In the rows, zero is written as 128.
Facts:
Ψ tiplinin <- klezul votanar stamal taram klazim geflu stano kuplim rapus riskun daskobu
Ψ riskun <- klezul gromam stamal nista geflu nupli gabru rufem pagrasten
Ψ nista <- klezul sarel
Ψ kuplim <- tedoplir
Ψ geflu <- tedoplir nista trigrel stano gabru
Ψ sarel <- brokam suflos tranol
Ψ rapus <- stabralem febrir
Ψ stano <- stabralem zonotek
Ψ brovok <- stabralem nutin pledi
Ψ replasku <- noberu nupli vite tranol zudren
Ψ badabrel <- gusku febrir vumin
Ψ votanar <- bonom tastil klogok
Ψ kanan <- brizis
Ψ flimitos <- kugron nutin
Ψ klezul <- stotel tapim kuplim vumin
Ψ tapim <- sopli
Ψ gifisum <- sopli valon badabrel vumin tranol
Ψ pledi <- sopli kuplim turim
Ψ tranol <- brovepen febrir zonotek plubo
Ψ vumin <- taram gepler
Ψ tastil <- brepefi skasol
Ψ valon <- klazim stuzek
Ψ stotel <- raski kuplim
Ψ trogro <- flimitos gepler foskazo
Ψ stabralem <- stuzek
Ψ pagrasten <- febrir plubo
Ψ vite <- febrir
Ψ gromam <- stano flotra klogok
Ψ flotra <- febre
Ψ daskobu <- badabrel vumin rufem
Ψ zudren <- foskazo klogok podreskos fluskel
Ψ gusku <- drukul
Ψ gruskis <- bravok
Ψ tini <- plubo
Ψ stamal <- daskobu brovok
Ψ klonubra <- sibin
skasum τ [sostivur]
brokam τ [valon]
stabralem τ [stotel]
draral τ [turim]
nista τ [stano]
brizis τ [stabralem]
vetaklok τ [nupli]
dragrar τ [skista]
skista τ [selo]
stotel τ [nista]
sostivur τ [plubra]
tini τ [tubrok]
broklum τ [stola]
brepefi τ [broklum]
tubrok τ [vetaklok]
klazim τ [flefum]
brodrir τ [ripo]
geflu τ [nutin]
ripo τ [gepler]
gruskis τ [kanan]
nutin τ [gromam]
flimitos τ [loke]
trigrel τ [gruskis]
zoskodem τ [sopli]
stano τ [drala]
miplu τ [sustime]
valon τ [segre]
drala τ [miplu]
nupli τ [tedoplir]
kuplim τ [pagrasten]
rapus τ [tapim]
badabrel τ [bonom]
sustime τ [brovok]
brasur τ [suflos]
rufem τ [grogrogre]
guzer τ [fleran]
turim τ [godritrek]
vite τ [rukar]
godritrek τ [guzer]
flefum τ [bolor]
fastimu τ [tiplinin]
stola τ [geflu]
podreskos τ [brodrir]
brovok τ [draral]
sibin τ [brizis]
grogrogre τ [flimitos]
plubra τ [riskun]
selo τ [tisur]

Known rows:
kugron: [106 151 102 167 114 102 115 102 160 163 145 126  98 133 131 170 153 126
 163 130  73 172 127 106 113 123 176 152 124 143 121 153  98]
turim: [133 116 126 126 109 158  65 148 124 161 105 103 131  95  96 133 133  93
 110 122 134  97  98  97 113 122 109 136 184 154 106 251 154]
podreskos: [ 89 132 143 150 109 116 130 149 144 149 133 114 130 129 111 108 155 141
 127 156 125 156 108 134 107 129 125 148 127 132 129 180 160]
zudren: [115 140 101 143 118 120 128 119 146 141 141 130 104 115 135 158 139 116
 148 112  72 162 118 105 122 124 158 130 119 139 124 121 117]
valon: [100 127 133 134 109 123 137 154 133 133 136 109 137 111 113 110 143 135
 121 152 125 148 100 137 110 131 107 125 119 135 138 150 174]
nutin: [ 70 155 153 159 113 129 177 152 145 114 104 104 121 114 119 147 134 147
 112 141  64 203 133 157  93 111  78 190 114 130 157 187 161]
godritrek: [130 120 124 102 102 148  57 151 121 162 113 106 149 113  98 127 130  80
 111 130 135 106  96 103 116 125 101 112 172 142  97 216 162]
gusku: [123 130  95 141 125 130 142 128 139 125 138 123 109 101 144 160 128 115
 146 103  78 156 108 108 117 121 146 124 120 146 125 112 133]
stuzek: [116 131 102 149 127 129 141 127 144 133 133 127 103 109 144 157 136 117
 148 101  79 161 113 106 115 120 159 139 125 144 120 132 125]
trogro: [118 148  92 140 110 106 116 108 146 146 150 124 109 116 126 167 140 116
 155 127  68 160 122 109 125 128 150 117 112 141 128 106 114]
gruskis: [144 117 157 129 113 123 151 108 135 162 124 123 182 117 110  85 150 170
  71 132 142 121  96 169 112 135 114 123 142 139  97  83 143]
dredron: [120 134  99 135 122 125 135 123 141 133 139 130 109 107 137 155 135 114
 145 106  72 155 113 106 123 122 152 124 118 140 122 110 125]
broklum: [ 75 145 156 137 114 137 185 165 134  98 102 102 134 103 116 134 128 142
  98 136  65 192 123 163 101 111  56 171 107 126 160 158 183]
klazim: [ 97 126 139 143 114 128 141 156 136 136 131 113 130 113 117 108 146 139
 121 146 127 151 102 134 106 129 115 139 126 134 133 170 169]
replasku: [123 136  93 132 118 120 131 121 139 131 145 125 111 105 134 160 131 112
 147 113  72 155 115 109 126 126 143 112 113 142 128  97 128]
brokam: [ 98 119 138 148 119 134 150 159 135 128 127 110 132 108 126 108 141 141
 122 139 131 149  96 135  98 124 113 143 130 140 132 170 178]
raski: [117 129 103 150 129 132 144 129 143 131 132 128 104 109 147 157 133 118
 147  99  79 161 110 105 112 119 159 139 126 145 120 133 128]
tapim: [121 133  96 139 122 126 137 125 140 130 140 126 108 106 140 159 131 114
 147 105  75 158 111 107 120 122 149 123 118 142 125 111 128]

Rows:
No name comes twice in this set of rows, the named rows included.
[113 134 108 144 125 127 138 129 145 139 133 136  99 116 139 149 140 114
 143 100  76 162 119 103 123 125 165 140 125 136 117 134 118] -> klogok
[122 145 128 157 113 136 178 128 125 130 142 142  68   6  81 104 152 213
  95 160 116  99 132 104 132 162 111 131 119 146 199 166 130] -> miplu
[ 95 123 139 143 114 125 139 157 137 135 131 111 134 118 116 106 147 138
 123 146 128 150 101 136 106 128 115 140 125 135 131 169 173] -> rufem
[155 119 132 155 136 137 159  86 151 165 116 143 146 120 148 128 144 152
  98  75  97 137 106 136 110 122 178 152 155 150  76  84  92] -> bravok
[116 134 107 125 121 128 134 133 140 136 137 143 101 111 131 143 139 107
 135  98  71 158 121 101 137 131 157 124 117 129 118 114 119] -> votanar
[126 135  92 130 119 122 133 123 137 128 145 124 113 101 134 160 128 112
 147 111  73 154 111 110 124 125 139 111 112 142 129  94 131] -> gifisum
[111 141 104 157 120 117 127 117 152 150 139 130  99 124 136 162 145 120
 153 114  74 166 122 104 117 123 168 145 125 141 120 142 110] -> foskazo
[120 131 100 136 124 130 140 130 140 130 136 130 106 105 140 153 133 113
 143 101  76 157 112 105 123 122 151 125 119 141 123 114 128] -> flotra
[ 96 123 139 145 116 131 143 157 136 136 129 113 131 113 120 108 145 140
 122 144 128 152 102 134 103 127 116 141 128 136 132 171 172] -> trigrel
[112 139 105 139 126 132 154 132 141 119 126 128 104 103 141 167 128 113
 138  97  54 175 119 114 120 117 136 141 115 138 131 115 129] -> gromam
[106 131 128 113 124 135 135 150 140 143 125 169  89 120 124 117 151  99
 118  77  67 161 132  89 157 139 173 135 122 109 106 130 106] -> skasol
[124 136  92 128 117 122 133 124 137 130 144 127 112 103 134 159 130 110
 146 110  72 155 113 109 126 126 143 110 112 140 127  95 131] -> tiplinin
[ 90 139 134 149  98  98 114 135 146 155 144 103 139 141 102 116 159 138
 137 175 124 156 109 141 110 131 120 136 117 134 133 161 159] -> flimitos
[130 135 128 156 113 147 155 128 123 132 129 128  76  10  71 112 149 190
  93 145 109  82 124 101 138 154 106 142 135 156 191 185 132] -> sustime
[ 94 166 116  92  99  99 128 162 130 172 178 171 142 121 160  98 138 153
 124 195 188 203 121 112  70 153 129  41 106  91 103 147 161] -> stotel

Now the same objects, written a new way:
Known rows:
flimitos: [123 110 165 124 141  42 109 133  43 144  97 157 140 149 138  99 137 165
  94  46  60 116  78 116 152 108 186 108 162 139 123 183 149 111 159 146
 175 143 199 125 147 110 189 121 139 194 147 104 142 214 158  58 112 157]
tini: [110 139 185  77  67 120 126 178  82 129 117 116 166 159  96 151 125 140
  62 112  97 116  75 142 135 119 166 152  89 121 132 170 148 152 157 133
 141  92 160 155 146 130 111 148 134 128  65 148 139 148 173 110 119  74]
plubo: [120 149 174 116  97 102 121 169  96 129 130 112 109 164 125 122 140 147
  98  95  81  66  64 147 143 148 157 144 125 130 133 161 178 101 138 156
 141 109 127 118 165 122 139 139 163 159 111 120 118 151 150 117 114 116]
miplu: [124 189 120  84 107  96 115 159  73 140 139  78  99 183  98 103 147 184
  69 129 119 105  86 136 140 171 147 154 148 100 137 201 137 102 180 176
 119 133 154 121 146 155 157 141 155 123 166 111 130 160 164 130 116 126]
drala: [124 190 117  89 110  82 113 154  78 148 139  87 100 172  95 106 157 176
  56 133 121 103  81 128 128 180 147 155 157 103 141 197 135 102 181 186
 124 140 147 125 152 158 157 149 164 118 158 111 131 162 166 132 125 135]
gifisum: [123 150 154 101 134 119 113 179  75 160 131 128 115 169 100 126 140 129
  70  95  82  92  84 150 133 125 153 150 130 150 106 203 160 104 151 161
 145  86 181 109 164 132 137 145 149 171 102 130 124 161 150  99 104 100]
guzer: [122 181 134  75 116 143 119 165  62 114 141  79 113 208 127 106 110 196
 117 109  99 110  88 176 185 150 148 154 110  99 129 233 161  97 166 149
 129 123 163 109 134 128 147 126 122 150 184 102 128 154 141 130 101 113]
riskun: [103 152 148 122 151 155 125 165 103 152 144  83 100 185 105 103  95  84
  96  79  82  53  95 209  98 128 165 175 105 196 129 181 186 119 187 206
  88  97 167 100 184 128 112  90 103 179  97 146 148 183 163  88 128  85]
geflu: [ 90 151 152 120  95 124 150 207  70 151 173 142  78 198 140 112 145 159
 149  87 114 101  97 142  97 135 158 113 133  89 155 141 128 124  94 173
  95  36 181  90 150 128 151 173 145 177  99 164 118 187 136 104 104 106]
gruskis: [131 145 155  86 134 103 101 167  97 115 135 140 112 163 109 121 121 147
  96 107 101 110  75 177 137 132 167 142 141 124 120 197 159 102 152 163
 136 119 161 127 155 140 143 145 133 177 112 116 129 156 150 103 137 129]
broklum: [109 153 170 104  84  95 133 204  81 125 167 153  72 194 131 105 135 174
 150 106 127 120  88 157 118 142 149 128 164  91 153 147 130 116 108 167
 115  60 172  89 138 146 171 177 126 179 106 157 116 162 144 104 129 131]
zoskodem: [129 153 162  92 124  96 102 169  94 112 135 136 110 161 114 118 134 152
  96 115 103 102  75 168 140 136 164 135 144 122 125 186 162 110 152 165
 139 121 158 121 156 138 144 148 139 172 111 113 133 155 157 107 141 132]
klogok: [111 148 162 106 124 121 111 158  92 130 144 107 124 159 138 115 137 155
 119  87  94  87  77 143 171 154 174 125 128 127 142 152 178 122 139 168
 152 123 140 106 181 127 139 142 165 162 113 120 126 172 182 110 129 108]
ripo: [129 192 133 104 131 100  90 169 108 123 151 143  83 165  82 134 128 156
  71  84 151 127  64 165 191 111 184 129 134 133 105 179 180  76 105 155
 133 121 160 143 170 105 110 176 171 172 109  46  87 113 122 128 167 102]
flotra: [117 141 149  90 138 125 116 163  99 130 146 113 117 162 124 130 135 153
 110  80  91  97  74 157 138 143 186 126 115 116 134 170 162 107 139 168
 127 119 154 118 169 131 132 142 152 160 113 121 132 171 169 109 126 107]
brovepen: [115 148 170 107 106 106 123 166  89 134 130 116 122 168 118 122 136 147
  91  96  81  71  69 148 144 142 157 144 129 133 127 166 172 110 144 156
 142 105 137 115 163 121 145 140 159 159 110 123 121 152 157 115 112 117]
kuplim: [121 159 161 129 127 103 116 163  88 133 124 120 118 153 127 120 148 141
  88 115  79  91  87 156 138 154 166 111 118 122 134 175 182 123 135 164
 129 107 156 119 168 119 134 155 166 175 118 107 137 182 146 101 134 100]
skasol: [119 151 158 108 121 125  89 170  90 114 144 111 120 157 133 105 145 160
 108 110 103  93  78 156 177 150 164 128 123 112 132 175 174 110 144 166
 156 117 155 103 175 152 132 148 163 169 102 119 135 176 182  93 133 111]

Rows:
No name comes twice in this set of rows, the named rows included.
[113 154 172 102 108 114 119 160  93 135 136 123 123 165 125 118 126 146
  98  87  88  70  70 141 154 141 167 141 132 138 133 160 169 122 143 160
 146 112 137 109 164 122 155 137 158 158 111 120 114 155 166 116 119 117] -> noberu
[117 188 114 113 110  76 121 146  80 173 131  91 108 156  89 110 172 146
  31 128 107  77  83 102  94 180 156 134 142 114 140 174 138 113 174 199
 103 118 142 136 166 147 140 148 204 118 129 119 127 183 177 126 116 126] -> nista
[124 157 176 130 120  98 119 169  90 131 118 111 113 157 129 119 149 141
  92 111  83  87  81 155 147 156 152 126 130 130 130 178 188 111 135 161
 144 105 156 114 168 116 146 151 159 176 124 112 134 166 132 110 127 102] -> sopli
[112 157 153  90 131 135 115 155  91 138 147 140 132 177 122 120 112 139
  95  74  97  88  81 142 158 133 178 141 140 150 124 169 156 139 156 165
 153 109 163 101 171 129 160 142 151 160 106 127 115 166 187 111 122 114] -> zudren
[122 155 172 107 133 102 123 157 100 132 126 128 113 158 123 128 141 141
  99 101 101 113  86 149 155 144 168 128 159 145 135 176 174 127 150 169
 162 122 168 102 168 119 171 151 139 175 133 115 136 164 154 121 137 106] -> kugron
[119 189 115  86 132 141 136 161  58 164 138  59 114 195 116 114 141 173
  81  95 100 117 104 139 157 167 148 153 122 111 131 224 146 103 170 166
 128 119 179 103 150 124 158 136 149 133 189 109 136 167 149 135  90  85] -> brovok
[109 150 196  99  71 130 130 175  87 116 105 101 171 150 119 153 137 149
  69 135  94 137  88 151 159 144 170 110  72  92 154 159 170 169 142 131
 132  98 160 151 154 114 102 157 143 133  83 131 171 174 167 115 139  50] -> tedoplir
[101 150 182 130  93 105 153 196  82 146 155 135  71 187 147 115 156 163
 155  89 125 122  99 136 123 153 155 113 171 108 163 129 144 127  97 170
 133  61 178  69 155 120 190 183 129 184 122 147 123 173 133 115 125 101] -> nutin
[112 156 150  85 122 131 118 165  77 150 145 140 131 179 111 124 110 130
  88  70  91  79  80 148 140 124 172 154 133 155 109 184 150 124 159 158
 146  93 159 111 165 126 150 138 151 162 102 131 104 164 180 108 106 116] -> replasku
[121 154 155 112 139 116 119 173  81 144 124 124 119 161 113 127 138 135
  77 108  89 108  94 153 134 139 163 122 132 136 125 193 168 114 143 167
 135 100 182 118 159 125 137 149 152 177 118 115 133 177 142 104 121 105] -> pledi
[112 159 166 102 118 119 116 152 100 130 138 125 129 167 133 116 123 150
 107  87  95  88  76 147 166 142 177 135 147 145 137 160 167 132 150 168
 158 120 146 103 171 126 162 142 154 163 117 120 115 164 181 115 130 114] -> fluskel
[ 99 150 165 116  91 118 114 199  80 121 177 125  88 184 149  93 150 175
 152 105 127 102  86 144 153 153 153 120 148  86 155 135 144 116 108 173
 138  71 169  78 167 156 154 173 155 179  92 153 124 185 172  91 127 118] -> brepefi

Now the same objects, written a new way:
Known rows:
stano: [116 150 110  66 113 116 108 166 107 166 163 156 140]
pledi: [144  50 151 123 105 111 153 126 166 113 120  77 101]
klazim: [156 113 157 152  91 149 118 117 133 132 165 121 121]
nutin: [193  57  67 179  83  66 120 129 195 100 114  79  72]
flefum: [120  95 160 156  98 125 135 108 146 115 161 142 123]
vumin: [179  85 150 141 101 168 145 119 129 119 159 130 153]
bolor: [119  93 161 154  98 123 135 110 148 110 159 140 124]
skasol: [137 121 136 144  82 136 112 117 139 121 143  98  96]
tini: [ 93  77 128 108 142 153 132 153 180 144  99 116 152]
fastimu: [118  95 155 153  99 127 133 111 149 119 159 146 125]
podreskos: [112 138 109 152  96 155 148  92 175  99 170 138 169]
broklum: [180  80  76 199  84  73 113 122 179 102 146 136  98]
gepler: [128 119 123 155  98 152 156  85 175  93 179 143 186]
rapus: [164 117 159 151  92 145 116 127 133 138 167 121 122]
vite: [109 112 129 128 103 155 139 135 148 105 133 113 121]
skista: [128 158 206 156  63 154 118 119 136  80 178 151 107]
noberu: [113 109 133 129 104 146 135 134 150 105 135 110 118]
sarel: [146 100 143 128  95 150 126 122 151 117 149 109 104]

Rows:
No name comes twice in this set of rows, the named rows included.
[103 113  91  78 123 115 134 155 123 162 146 151 142] -> stabralem
[158 103 170 136 101 146 116 130 155 133 163 116 108] -> stamal
[221 101  93 182  78 103  83 135 191 124 159 110  58] -> geflu
[153  81 152 139  99 142 144 117 147 111 145 111 126] -> sopli
[135 101 144 138  91 142 126 117 150 112 142 105 109] -> suflos
[123  92 156  55 110  69 160 160 120  87 119  91 158] -> turim
[136 104 143 140  90 149 125 116 146 118 148 110 108] -> brokam
[146 100 143 151  97 159 134 107 137 103 152 120 146] -> valon
[121 112 121 131 102 163 133 124 143  93 133 109 142] -> tranol
[200  87 185 127 103 167 133 136 140 149 181 136 104] -> klezul
[122  73 133  89 136 164 125 165 186 146  87  78 121] -> tedoplir
[117  90 151 149 101 116 137 114 151 116 150 132 118] -> trogro
[189  67 173 129 101 153 152 131 135 139 162 127 109] -> tapim

